Here is a tiny trained network, its code and every weight. The questions are about switching its units off for an input and a class, where a switched-off unit gives its printed mean instead of its output.

import numpy as np


def w(rows, s, z=0):
    codes = np.array(rows[::2]) - 128.0
    scale = np.full(codes.shape[1], s)
    scale[-1] = z or s
    return codes * scale


def f(y):
    return y / 2 * (1 + np.tanh(0.7978845608 * (y + 0.044715 * y**3)))


def log_softmax(a):
    a = a - a.max(-1, keepdims=True)
    return a - np.log(np.exp(a).sum(-1, keepdims=True))


def net(x, mask):
    res = np.array(x, float).reshape(1, 7) / 4 @ E
    y = f(res @ A[0][:, :-1].T + A[0][:, -1])
    res = res + np.where(mask, y, B[0][:, -1]) @ B[0][:, :-1]
    return log_softmax(res[-1] @ U[:, :-1].T + U[:, -1])


A, B = {}, {}
E = w([
[130,104,229,28,182,138,11,94,209],'x0',
[133,110,108,134,108,120,107,116,136],'x1',
[127,114,135,117,127,115,136,134,122],'x2',
[180,38,216,223,102,190,146,199,167],'x3',
[124,128,124,135,136,131,121,133,127],'x4',
[137,117,125,129,131,114,129,124,126],'x5',
[182,47,78,55,131,254,125,98,46],'x6',
],0.0058)
A[0] = w([
[79,210,45,60,184,55,78,67,62,87],'neuron 1',
[205,70,77,55,116,248,108,123,32,82],'neuron 2',
[151,127,36,218,51,106,186,127,96,146],'neuron 3',
[175,82,224,196,193,181,214,221,179,94],'neuron 4',
[151,74,190,81,123,108,19,77,226,130],'neuron 5',
[128,149,76,194,80,111,204,165,61,99],'neuron 6',
[132,224,176,188,128,9,141,170,185,89],'neuron 7',
[143,148,44,174,57,127,236,150,122,59],'neuron 8',
[72,194,200,185,130,11,112,188,161,133],'neuron 9',
[39,206,38,52,194,75,127,54,110,87],'neuron 10',
[119,128,45,201,75,111,192,156,81,76],'neuron 11',
[169,64,213,196,102,180,137,197,150,20],'neuron 12',
[55,183,176,196,120,21,113,144,186,57],'neuron 13',
[127,140,77,170,46,124,208,133,79,1],'neuron 14',
[73,164,134,173,76,12,125,147,252,81],'neuron 15',
[166,57,210,222,86,184,119,184,156,42],'neuron 16',
[141,150,53,215,107,102,199,152,69,115],'neuron 17',
[144,137,206,89,166,125,35,85,186,56],'neuron 18',
[110,117,215,52,158,124,59,97,204,17],'neuron 19',
[85,230,61,45,128,72,126,1,86,67],'neuron 20',
],0.0044,0.0039)
B[0] = w([
[209,109,122,198,58,105,131,206,180,207],'neuron 1',
[103,33,38,91,153,224,253,6,133,253],'neuron 2',
[46,168,211,71,185,99,48,146,79,252],'neuron 3',
[162,146,125,167,63,94,142,173,175,229],'neuron 4',
[55,216,192,65,176,85,27,162,41,242],'neuron 5',
[80,181,167,68,191,110,57,165,90,217],'neuron 6',
[120,27,36,73,166,245,207,51,119,224],'neuron 7',
[116,133,171,79,190,116,52,166,66,196],'neuron 8',
[122,64,64,99,151,195,203,44,100,248],'neuron 9',
[221,147,97,192,56,63,147,237,194,209],'neuron 10',
[117,151,186,53,196,104,46,172,72,203],'neuron 11',
[239,112,85,185,114,102,152,220,162,174],'neuron 12',
[164,6,55,61,159,237,209,105,97,201],'neuron 13',
[154,104,118,73,202,132,41,199,59,151],'neuron 14',
[140,26,44,60,166,220,186,86,101,217],'neuron 15',
[237,128,78,193,79,89,117,244,206,197],'neuron 16',
[97,188,193,80,176,113,58,147,76,233],'neuron 17',
[103,144,155,71,213,119,74,210,38,179],'neuron 18',
[140,156,155,77,220,101,70,247,12,173],'neuron 19',
[234,118,91,200,74,97,133,222,186,205],'neuron 20',
],0.0053,0.0031)
U = w([
[62,183,218,58,227,89,38,167,63,87],'0',
[134,55,23,84,151,243,219,18,131,67],'1',
[255,159,115,243,2,55,123,230,221,77],'2',
[70,170,177,145,100,117,119,64,155,248],'3',
],0.0068,0.011)

Each question gives the input, the list of numbers given to net, and the class t.
The units are the neurons (one row each of A and B). Each row of codes is followed by its name. A weight is (code - 128) times the scale printed after its matrix; where a second scale follows, it is the last column's (A, B and U).
mask holds one flag per neuron, in row order. A switched-off neuron (its flag False) gives its mean, the last column of its row in B, instead of its output. The means were averaged over made-up inputs and are rounded, as every weight is.
A unit's drop is (log p(t) with every unit on - log p(t) with that unit switched off) / (log p(t) with every unit on - log p(t) with every unit switched off).
The circuit of an input: a set's keep is (log p(t) with only the set's units on - log p(t) with every unit switched off) / (log p(t) with every unit on - log p(t) with every unit switched off). Starting from the 12 units with the biggest drops (on a tie, the unit counted first), units are removed one at a time, each time the one whose removal leaves the highest keep (on an exact tie, the one counted first), for as long as the keep stays at least 0.8.
circuit, biggest first: the units of the circuit, biggest drop first
k most important neurons: the k neurons with the biggest drops, biggest first
drop when u is switched off: that unit's drop, to one decimal
input [-3,5,3,8,3,3,5], class 2: circuit, biggest first => neuron 16
input [-5,4,-6,5,-3,0,-5], class 0: circuit, biggest first => neuron 3; neuron 17
input [-7,4,0,-6,-5,-6,-6], class 0: circuit, biggest first => neuron 3; neuron 11
input [-5,4,-1,-6,1,-2,4], class 2: circuit, biggest first => neuron 20; neuron 10
input [6,-6,8,7,1,7,3], class 2: circuit, biggest first => neuron 16; neuron 12
input [-4,-6,1,-5,-6,-5,-6], class 1: circuit, biggest first => neuron 7; neuron 13
input [-8,-6,1,0,-5,-1,-8], class 0: 2 most important neurons => neuron 3; neuron 17
input [3,-4,6,7,3,-6,-5], class 2: 2 most important neurons => neuron 16; neuron 4
input [2,-4,3,6,-4,-7,-3], class 2: drop when neuron 16 is switched off => 0.2
input [-6,5,2,-7,6,-4,2], class 2: drop when neuron 5 is switched off => 0.1
input [1,-4,8,-4,7,0,1], class 2: drop when neuron 16 is switched off => -0.1
input [-8,3,8,7,0,8,-7], class 0: drop when neuron 3 is switched off => 0.2
